Where the symbols take the nodes:
w976 ψ w263
w976 ξ w410
w651 ψ w170
w651 ξ w345
w254 ψ w229
w254 ξ w450
w307 ψ w943
w307 ξ w651
w94 ψ w879
w94 ξ w587
w859 ψ w758
w859 ξ w49
w852 ψ w144
w852 ξ w639
w296 ψ w907
w296 ξ w522
w890 ψ w146
w890 ξ w170
w816 ψ w941
w816 ξ w672
w762 ψ w166
w762 ξ w518
w964 ψ w119
w964 ξ w518
w706 ψ w852
w706 ξ w144
w941 ψ w869
w941 ξ w254
w294 ψ w45
w294 ξ w122
w220 ψ w562
w220 ξ w706
w492 ψ w920
w492 ξ w21
w118 ψ w13
w118 ξ w964
w179 ψ w6
w179 ξ w879
w68 ψ w581
w68 ξ w157
w869 ψ w450
w869 ξ w595
w719 ψ w118
w719 ξ w722
w166 ψ w171
w166 ξ w719
w119 ψ w518
w119 ξ w94
w6 ψ w762
w6 ξ w6
w781 ψ w348
w781 ξ w77
w728 ψ w21
w728 ξ w804
w518 ψ w94
w518 ξ w879
w907 ψ w522
w907 ξ w727
w644 ψ w550
w644 ξ w49
w626 ψ w94
w626 ξ w358
w562 ψ w712
w562 ξ w852
w21 ψ w45
w21 ξ w21
w183 ψ w850
w183 ξ w626
w722 ψ w122
w722 ξ w68
w157 ψ w639
w157 ξ w516
w921 ψ w450
w921 ξ w651
w804 ψ w712
w804 ξ w743
w522 ψ w77
w522 ξ w859
w879 ψ w587
w879 ξ w38
w345 ψ w941
w345 ξ w921
w229 ψ w450
w229 ξ w943
w633 ψ w21
w633 ξ w722
w807 ψ w183
w807 ξ w869
w146 ψ w307
w146 ξ w514
w378 ψ w77
w378 ξ w804
w943 ψ w890
w943 ξ w146
w639 ψ w516
w639 ξ w378
w595 ψ w921
w595 ξ w644
w45 ψ w290
w45 ξ w706
w171 ψ w719
w171 ξ w118
w712 ψ w743
w712 ξ w220
w516 ψ w340
w516 ξ w6
w144 ψ w633
w144 ξ w294
w727 ψ w348
w727 ξ w307
w550 ψ w296
w550 ξ w651
w49 ψ w492
w49 ξ w348
w170 ψ w345
w170 ξ w807
w450 ψ w943
w450 ξ w943
w758 ψ w146
w758 ξ w492
w743 ψ w220
w743 ξ w562
w223 ψ w358
w223 ξ w501
w194 ψ w976
w194 ξ w263
w290 ψ w781
w290 ξ w348
w122 ψ w68
w122 ξ w581
w340 ψ w194
w340 ξ w378
w587 ψ w719
w587 ξ w807
w358 ψ w501
w358 ξ w672
w77 ψ w804
w77 ξ w21
w13 ψ w964
w13 ξ w119
w263 ψ w410
w263 ξ w722
w410 ψ w179
w410 ξ w6
w38 ψ w807
w38 ξ w516
w581 ψ w157
w581 ξ w340
w672 ψ w119
w672 ξ w941
w501 ψ w672
w501 ξ w229
w850 ψ w626
w850 ξ w223
w920 ψ w728
w920 ξ w21
w348 ψ w743
w348 ξ w77
w514 ψ w651
w514 ξ w170

In the rows, zero is written as 62.

The rows follow the links: the fewer symbols apart two nodes are, the more alike their rows tend to be.

Named rows; a name shown again gets a slightly different row:
w21:   28    77    52    54    87    95    50    60   100    77    55    42    51    76    47    43    85    62    94    94    58    70    97    67    51    78    70    58    53    56    71    85    97    96    85    53    45    62    73
w639:   39    78    83    55    77    48    57    38    61    29   100    60    35    83    36    69    42    77    61    98    56   108    39    51    48    45    53    80    70    49    32    63    82    92    66    60    50    71    48
w522:   63    97    52    68    46    60    64    64    86    18    66    50    76    69    60    51    44    70    46    59    30    48    95    54    27    81    60    65    50    14    45    54    79    60    72    99    61    36    62
w179:   61    93    55    43    46    48    99    63    18    68    67    88    47    66    61    64    79    66    57    43    87    66    61    68    63    65    57    44    82    87    83    42    66    91    47    26    71   104    68
w254:   73     8    77    64    59    44    57    69    48   100    34    46    85    22    68    54    58    67    49    38    68    52    58    79    66    31    44    67    82    69    82    73    40    49    46    55    92    41    82
w6:   53    99    59    38    46    45    98    60    16    64    77    85    44    64    53    63    77    73    63    46    88    79    54    68    60    62    52    46    83    82    82    45    72    95    47    28    73   104    71
w518:   56    76    79    50    45    47    78    40    41    84    85    91    63    62    99    92    67    44    64    19    56    54    54    77   104    69    60    66    58    82    93    62    39    41    64    45    56    81    58
w223:  105    24    67    71    52    47    52    45    43    92    54    77    73    59    84    54    49    78    16    52    70    26    44    59    63    75    71    57    60    94    70    80    48    37    58    54    36    63    52
w514:   59    34    68    54    68    59    60    96    83    46    13    54    81    56    72    75    86    36    56    51    79    36    73    56    71    49    43    42    94    53    48    34    32    43    35    70    78    41    58
w626:  100    37    74    64    49    48    57    43    47    80    60    87    63    70    92    68    54    60    18    53    63    22    42    59    72    81    71    55    63    99    66    73    38    34    54    51    27    73    39
w501:  101    14    69    71    49    44    50    48    41   102    46    70    79    42    82    47    44    77    24    47    70    30    45    71    62    59    63    66    68    89    83    80    42    40    57    48    51    56    64
w49:   45    95    55    58    62    76    61    68   106    46    50    42    70    73    59    48    70    62    69    71    41    48   121    66    31    83    60    63    60    27    58    74    93    81    76    80    63    32    75
w781:   49    98    51    75    58    76    56    59    94    48    75    42    53    71    36    48    60    71    67    99    27    69    92    60    30    70    70    71    42    37    48    77   103    83    78    80    60    39    67
w229:   82     4    71    66    59    45    59    70    49    99    26    48    84    27    67    50    58    63    47    45    71    46    61    76    70    36    50    62    87    74    78    73    36    49    45    57    85    45    75

Each walk starts at a row. The symbols on each line, taken left to right, move it on to the next node.
Each answer is a row, close to the row of the node it stands for.
---
  31    76    59    45    82    90    55    65   105    81    45    41    58    73    55    50    85    59    88    79    56    56   112    73    44    80    64    56    62    53    73    84    94    93    82    59    50    52    79
ξ ψ ξ ξ ψ ξ ψ ξ ξ ξ:   36    92    75    59    64    56    62    42    74    43    96    51    41    77    29    53    47    83    63   105    44    99    61    58    37    51    58    81    67    44    42    74    94    97    68    60    58    59    62
ψ ξ ξ ψ ξ ξ ψ ψ ψ:   44    76    40    69    88   102    39    68    92    58    67    42    43    77    35    48    75    63    92   110    63    81    67    52    51    74    82    60    33    57    45    72    90    78    81    66    43    61    57
---
  39    96    57    68    58    74    62    55    98    48    74    41    48    70    36    45    60    77    69    97    34    72    97    64    29    68    61    71    52    34    49    77    99    93    80    71    58    41    68
ξ ψ ψ ξ ψ ξ ξ ψ ψ:   40    64    35    61    97   100    43    66    82    56    63    54    44    76    42    46    75    64   103    98    79    89    61    48    51    79    83    59    37    63    53    71    87    77    89    59    44    77    61
ξ ψ ψ ξ ψ ψ:   45    84    88    38    68    37    73    33    42    34    96    79    44    87    48    74    40    76    53    75    69   103    40    53    47    49    46    73    85    57    50    63    73    97    56    44    58    85    53
---
  71    65    78    50    45    42    73    37    43    80    80    95    63    74   101    90    59    44    50    28    58    42    48    68   102    78    63    62    59    90    85    64    38    39    57    41    44    83    42
ξ ξ ψ ψ ψ ψ ξ ξ ξ:   71    14    89    56    56    38    62    68    55    87    33    53    84    35    74    64    62    58    45    38    67    45    60    77    76    33    40    62    97    69    75    65    33    46    38    56    84    40    75
ξ ξ ψ ξ ψ ξ ξ ξ ψ ψ:   68     7    76    59    61    47    55    78    58    90    24    42    84    26    67    58    66    56    51    44    73    50    65    78    73    32    39    58    94    66    75    64    35    48    39    58    90    42    80
---
  48    72    48    83    75    84    44    68    77    41    83    50    28    76    27    60    62    65    77   122    50    92    40    47    55    53    80    70    38    65    27    61    77    66    64    69    54    62    45
ψ ψ ψ ψ ψ:   48    93    43    79    66    88    51    66    95    51    71    37    48    75    39    46    62    73    82   105    37    71    87    58    33    69    77    70    35    42    46    75    96    79    80    77    57    48    64
ξ ψ ψ ξ ξ ξ ψ ψ ψ ψ:   46    98    49    75    54    74    59    69    96    45    73    37    52    67    39    47    61    74    64    99    28    63    96    60    34    67    69    70    50    31    42    72    96    75    74    82    61    36    68
---
  69    60    78    59    44    42    68    42    41    95    84    87    70    50    97    87    53    50    66    14    52    50    52    78   105    60    61    75    49    80    98    70    42    35    66    46    63    70    62
ψ ψ ψ ψ ψ ψ ψ ψ:   60    71    70    62    53    56    72    45    42    90    86    84    67    52    97    90    56    40    81    13    51    57    55    77   112    65    63    74    41    70    97    63    40    34    70    55    66    75    61
ψ ξ ψ ψ ψ ξ ψ ξ ξ ψ:   70    79    40    53    61    66    78    75    17    53    61    68    55    60    33    40    61    88    61    63    99    90    50    57    25    64    64    43    58    70    70    46    83   100    60    43    82    96    79
---
  72    73    60    66    46    52    70    82    83    12    43    52    88    65    68    65    52    51    42    48    46    36    90    49    42    69    47    57    73    21    40    39    55    43    56   103    80    28    60
ξ ξ ξ ψ ψ ψ ξ ψ ψ:   81     9    81    66    54    41    59    58    44   102    41    52    82    25    71    56    53    69    41    37    67    48    54    79    72    35    43    67    83    74    85    76    41    48    47    50    81    45    78
ξ ξ ψ ψ ψ ξ ξ:   63    25    72    54    65    55    67    88    71    48    19    55    82    55    74    80    85    36    52    46    74    36    71    58    79    45    40    44   100    61    50    37    28    40    34    70    76    45    55
---
  95    41    72    59    53    47    56    45    49    71    50    88    66    78    90    69    57    60    15    53    70    22    44    52    74    82    69    52    75   101    59    69    39    32    51    52    25    67    36
ξ ξ ξ ψ ξ ξ ξ:   77    36    88    46    56    37    68    58    54    61    50    87    69    72    92    88    70    42    30    43    68    33    49    57    87    64    50    51    96    88    61    55    25    40    40    53    39    69    38
ξ ψ ψ ξ ψ ψ:   67    12    69    56    66    53    57    89    67    79    15    48    88    31    66    62    76    51    55    41    75    41    68    72    71    35    41    56    93    61    67    55    34    49    43    61    89    37    77
